Below are the code and all the weights of a small trained network. Each question names an input and a target symbol and asks about switching units off, where a switched-off unit gives its printed mean instead of its output.

import numpy as np


def w(rows, s, z=0):
    codes = np.array(rows[::2]) - 128.0
    scale = np.full(codes.shape[1], s)
    scale[-1] = z or s
    return codes * scale


def f(y):
    return np.maximum(y, 0)


def softmax(a):
    e = np.exp(a - a.max(-1, keepdims=True))
    return e / e.sum(-1, keepdims=True)


def log_softmax(a):
    a = a - a.max(-1, keepdims=True)
    return a - np.log(np.exp(a).sum(-1, keepdims=True))


def net(x, mask):
    ids = ['ΓΘΛΞΣΨαβδεζηπφω'.index(c) for c in x.split()]
    T = len(ids)
    res = E[ids] + P[:T]
    u = 0
    for l in range(2):
        r = res
        for j in range(3):
            rows = slice(3 * j, 3 * j + 3)
            q, k, v = (r @ M[l][rows].T for M in (Q, K, V))
            z = softmax(np.where(np.tri(T) > 0, q @ k.T / 3**0.5, -1e9)) @ v
            o = O[l][rows]
            res = res + np.where(mask[u + j], z, o[:, -1]) @ o[:, :-1]
        u += 3
        y = f(res @ A[l][:, :-1].T + A[l][:, -1])
        res = res + np.where(mask[u : u + 4], y, B[l][:, -1]) @ B[l][:, :-1]
        u += 4
    return log_softmax(res[-1] @ U[:, :-1].T + U[:, -1])


Q, K, V, O, A, B = {}, {}, {}, {}, {}, {}
E = w([
[156,141,108,154,161,203,160,115,149],'Γ',
[66,183,152,96,185,173,142,115,65],'Θ',
[125,153,157,108,98,150,131,175,105],'Λ',
[121,117,147,147,80,178,78,138,94],'Ξ',
[84,187,147,232,45,120,122,155,110],'Σ',
[103,196,81,166,94,153,114,147,112],'Ψ',
[123,165,94,160,160,87,159,156,91],'α',
[149,229,139,159,146,125,166,163,162],'β',
[100,88,95,151,93,93,121,149,72],'δ',
[120,160,188,80,185,98,205,102,59],'ε',
[99,142,98,165,57,125,31,189,181],'ζ',
[199,134,168,129,62,134,83,180,236],'η',
[212,73,188,132,97,77,95,32,76],'π',
[9,219,119,104,162,48,79,195,141],'φ',
[89,84,50,86,185,132,67,102,179],'ω',
],0.014)
P = w([
[124,93,154,207,159,134,140,195,108],'0',
[150,151,121,107,100,142,175,228,76],'1',
[181,181,109,144,193,127,13,156,123],'2',
[93,90,157,187,139,112,140,182,142],'3',
[147,153,121,84,77,129,184,205,86],'4',
[216,237,106,141,145,104,86,54,137],'5',
[65,91,177,164,123,96,132,150,173],'6',
[132,137,133,70,59,140,181,167,92],'7',
[142,216,87,124,101,91,191,8,177],'8',
[35,87,209,158,119,80,132,126,215],'9',
[142,135,176,44,66,159,168,129,99],'10',
],0.018)
Q[0] = w([
[87,79,152,140,190,129,114,103,158],'0.h0',
[89,146,117,127,157,125,127,172,148],'0.h0',
[107,103,140,80,73,145,192,178,127],'0.h0',
[110,110,67,116,131,112,123,34,176],'0.h1',
[155,142,88,207,249,113,34,102,122],'0.h1',
[158,185,55,113,88,99,168,94,109],'0.h1',
[91,75,126,135,90,120,209,155,122],'0.h2',
[135,173,158,98,81,140,135,160,104],'0.h2',
[107,154,73,79,85,125,151,72,160],'0.h2',
],0.011)
K[0] = w([
[118,70,103,128,140,174,155,249,95],'0.h0',
[74,141,168,162,188,139,108,172,194],'0.h0',
[103,112,184,41,102,71,170,105,173],'0.h0',
[232,212,90,154,113,239,201,118,22],'0.h1',
[149,122,124,254,233,165,117,211,66],'0.h1',
[154,176,77,113,112,117,39,86,58],'0.h1',
[73,124,83,78,39,101,165,85,199],'0.h2',
[83,113,91,79,96,100,60,89,148],'0.h2',
[202,215,10,53,112,119,114,68,103],'0.h2',
],0.0072)
V[0] = w([
[124,138,131,133,164,123,113,232,227],'0.h0',
[90,108,105,132,104,145,47,68,132],'0.h0',
[142,165,58,183,118,185,137,185,86],'0.h0',
[153,76,14,205,149,99,129,159,100],'0.h1',
[90,183,131,178,11,206,44,112,79],'0.h1',
[108,41,70,66,137,31,192,155,66],'0.h1',
[161,132,124,133,254,214,145,81,166],'0.h2',
[29,50,101,183,43,120,138,147,159],'0.h2',
[128,114,43,91,27,166,121,121,114],'0.h2',
],0.0061)
O[0] = w([
[111,112,17,255,95,140,141,130,134,251],'0.h0',
[188,133,159,119,140,100,114,136,101,68],'0.h0',
[152,138,86,77,100,154,66,33,123,227],'0.h0',
[98,152,122,118,73,105,61,31,58,154],'0.h1',
[112,192,216,21,163,143,86,147,156,207],'0.h1',
[169,158,153,153,193,145,163,62,82,3],'0.h1',
[98,122,47,103,80,102,137,186,128,27],'0.h2',
[59,109,204,67,97,176,142,151,157,158],'0.h2',
[111,182,176,76,152,120,157,76,106,72],'0.h2',
],0.0069,0.004)
A[0] = w([
[158,153,42,59,169,191,136,126,128,64],'0.n0',
[144,178,140,91,136,192,198,170,40,43],'0.n1',
[75,1,130,119,198,199,92,159,102,3],'0.n2',
[40,110,131,175,100,178,239,178,114,84],'0.n3',
],0.0072,0.0041)
B[0] = w([
[97,91,224,112,96,33,84,144,64,160],'0.n0',
[117,119,179,197,34,101,84,122,180,191],'0.n1',
[32,103,89,65,90,171,1,68,106,158],'0.n2',
[127,163,176,52,184,180,129,147,156,254],'0.n3',
],0.01,0.0064)
Q[1] = w([
[108,108,250,104,2,230,231,217,121],'1.h0',
[132,152,144,101,141,224,25,125,113],'1.h0',
[165,183,110,97,55,121,150,145,68],'1.h0',
[106,68,122,209,42,239,138,133,147],'1.h1',
[208,201,65,164,196,126,116,160,54],'1.h1',
[190,113,216,138,131,135,113,194,80],'1.h1',
[61,51,97,148,58,138,208,147,173],'1.h2',
[154,112,151,169,208,121,21,190,139],'1.h2',
[68,55,193,186,123,173,86,213,74],'1.h2',
],0.0068)
K[1] = w([
[73,132,147,158,145,29,146,52,252],'1.h0',
[118,108,132,138,176,183,111,69,122],'1.h0',
[167,146,114,120,168,41,65,90,133],'1.h0',
[42,31,161,197,78,253,98,249,158],'1.h1',
[211,101,100,149,135,97,58,159,87],'1.h1',
[190,19,191,101,148,94,104,83,126],'1.h1',
[112,129,126,80,91,75,200,98,161],'1.h2',
[71,14,186,172,221,137,105,205,119],'1.h2',
[33,58,160,152,71,185,223,140,141],'1.h2',
],0.0074)
V[1] = w([
[159,62,145,81,90,151,134,71,109],'1.h0',
[110,71,91,134,146,95,96,81,206],'1.h0',
[213,83,138,142,93,190,106,137,138],'1.h0',
[181,133,128,58,147,90,156,152,117],'1.h1',
[140,74,126,102,103,111,120,131,171],'1.h1',
[46,116,104,104,157,168,154,153,157],'1.h1',
[110,64,144,193,117,157,100,87,185],'1.h2',
[116,207,126,187,148,106,144,157,201],'1.h2',
[254,79,155,90,51,155,166,127,174],'1.h2',
],0.0089)
O[1] = w([
[164,62,149,125,89,143,90,106,92,76],'1.h0',
[140,97,38,112,86,113,136,115,178,175],'1.h0',
[163,87,145,126,98,205,92,155,124,159],'1.h0',
[103,117,80,153,99,191,127,157,114,1],'1.h1',
[139,157,124,129,133,102,115,163,147,160],'1.h1',
[206,122,133,100,158,90,128,116,104,182],'1.h1',
[90,170,149,122,50,113,254,50,107,225],'1.h2',
[136,77,215,120,111,114,104,86,142,173],'1.h2',
[165,130,109,153,114,153,112,96,12,89],'1.h2',
],0.0096,0.0083)
A[1] = w([
[143,242,128,57,134,172,88,121,152,249],'1.n0',
[128,138,61,138,211,199,105,35,176,183],'1.n1',
[131,47,227,83,151,114,255,157,119,75],'1.n2',
[33,55,133,97,214,121,163,111,83,209],'1.n3',
],0.0086,0.0011)
B[1] = w([
[122,44,104,123,190,144,149,107,97,228],'1.n0',
[126,248,184,79,161,178,41,107,172,147],'1.n1',
[107,132,98,161,124,183,100,144,103,247],'1.n2',
[136,119,56,142,114,90,51,137,117,158],'1.n3',
],0.014)
U = w([
[124,142,184,198,172,149,115,134,114,90],'Γ',
[140,182,161,104,100,100,85,116,152,75],'Θ',
[178,60,75,90,163,210,177,158,111,142],'Λ',
[156,175,65,181,133,171,109,136,84,82],'Ξ',
[137,141,184,161,44,122,91,174,165,128],'Σ',
[114,26,169,59,133,108,156,78,144,35],'Ψ',
[122,106,161,144,158,98,184,69,154,181],'α',
[105,123,239,100,112,54,137,130,189,93],'β',
[109,134,152,147,140,75,120,199,158,141],'δ',
[156,204,172,68,158,188,146,74,133,100],'ε',
[119,98,45,126,58,63,127,125,118,175],'ζ',
[146,94,120,116,166,134,90,115,126,3],'η',
[148,199,147,193,133,91,101,159,132,179],'π',
[183,133,165,213,126,70,126,18,88,239],'φ',
[103,199,99,146,159,139,255,139,148,248],'ω',
],0.0087,0.0056)

Each question gives the input, a string of symbols that net reads in full, and the target symbol t.
The units are the heads (3 rows each of Q, K, V and O) and the neurons (one row each of A and B). Each row of codes is followed by its name. A weight is (code - 128) times the scale printed after its matrix; where a second scale follows, it is the last column's (O, A, B and U).
mask holds one flag per unit, layer by layer, with each layer's heads first. A switched-off unit (its flag False) gives its mean, the last column of its rows in O or B, instead of its output. The means were averaged over made-up inputs and are rounded, as every weight is.
A unit's drop is (log p(t) with every unit on - log p(t) with that unit switched off) / (log p(t) with every unit on - log p(t) with every unit switched off).
The circuit of an input: a set's keep is (log p(t) with only the set's units on - log p(t) with every unit switched off) / (log p(t) with every unit on - log p(t) with every unit switched off). Starting from the 12 units with the biggest drops (on a tie, the unit counted first), units are removed one at a time, each time the one whose removal leaves the highest keep (on an exact tie, the one counted first), for as long as the keep stays at least 0.8.
circuit, biggest first: the units of the circuit, biggest drop first
unit that matters most: the unit with the biggest drop
k most important neurons: the k neurons with the biggest drops, biggest first
top k neurons in layer l: the k neurons of layer l with the biggest drops, biggest first
heads that matter: for each layer, one digit per head in row order, 1 if its drop is at least 0.15 and else 0, layers parted by /
input Θ η Γ β η δ, target ζ: unit that matters most => 0.h2
input η η Θ Γ α π Ψ Σ η, target Ξ: heads that matter => 101 / 011
input δ φ Γ η η η η ω, target ζ: top 2 neurons in layer 1 => 1.n0, 1.n1
input Θ π δ, target δ: circuit, biggest first => 1.h2, 0.n2
input Σ β Λ, target Ψ: circuit, biggest first => 1.n0, 0.h1, 1.h2
input δ Σ η Γ π Θ, target φ: circuit, biggest first => 0.n0, 1.h2
input Γ δ Ξ φ η Σ ζ ω η, target Ψ: top 2 neurons in layer 1 => 1.n0, 1.n2
input π Σ Λ δ η Γ Ψ δ η Γ β, target Λ: heads that matter => 110 / 000
input δ Ψ Σ Σ Σ β, target Ψ: 3 most important neurons => 1.n0, 0.n0, 1.n2
input φ Γ δ ε ε φ η ε, target ω: heads that matter => 011 / 100
input Ψ ζ η Γ φ η η φ, target ω: heads that matter => 111 / 010
input δ η η δ η δ π η Σ Σ, target Γ: heads that matter => 011 / 001
input δ φ η Γ Γ η Σ φ δ β Λ, target φ: heads that matter => 001 / 011
input δ η β η ζ Ξ π Σ, target Σ: heads that matter => 100 / 100
input η Λ Γ φ ζ δ Γ δ Ξ, target ε: heads that matter => 000 / 011
input η η Σ Θ η Γ Γ η, target Λ: circuit, biggest first => 0.h1, 1.n0
input ε η δ Λ β Ξ Γ ω η φ Σ, target ω: circuit, biggest first => 1.h0
input δ δ η δ Σ, target Λ: circuit, biggest first => 0.n3, 1.n0, 1.h0
input π η δ η δ Θ φ Γ, target ω: heads that matter => 000 / 100
input δ η π Γ, target ε: most important neuron => 1.n1
input δ α β η Σ Γ α Γ Ξ φ, target δ: heads that matter => 100 / 101
input δ Ψ η η Σ π φ Θ Λ, target Ξ: circuit, biggest first => 1.h2, 0.h2
input ω δ Γ φ φ Θ η Γ ω, target δ: circuit, biggest first => 0.n0, 1.h2, 0.h2, 1.h0
input η η Σ Γ φ Γ Γ ζ Σ, target ζ: 2 most important neurons => 0.n3, 1.n2
input Γ η η φ η ζ φ, target δ: 4 most important neurons => 1.n2, 1.n3, 0.n3, 0.n1
input α φ Λ β π η η β π η Γ, target Σ: heads that matter => 100 / 000
input Θ η Σ η η Γ η η Ψ, target ζ: unit that matters most => 0.h2
input Ψ δ η φ ω, target ζ: top 3 neurons in layer 0 => 0.n0, 0.n1, 0.n3
input δ Γ η Σ, target Γ: circuit, biggest first => 1.n2, 0.h2, 0.n3, 1.h0
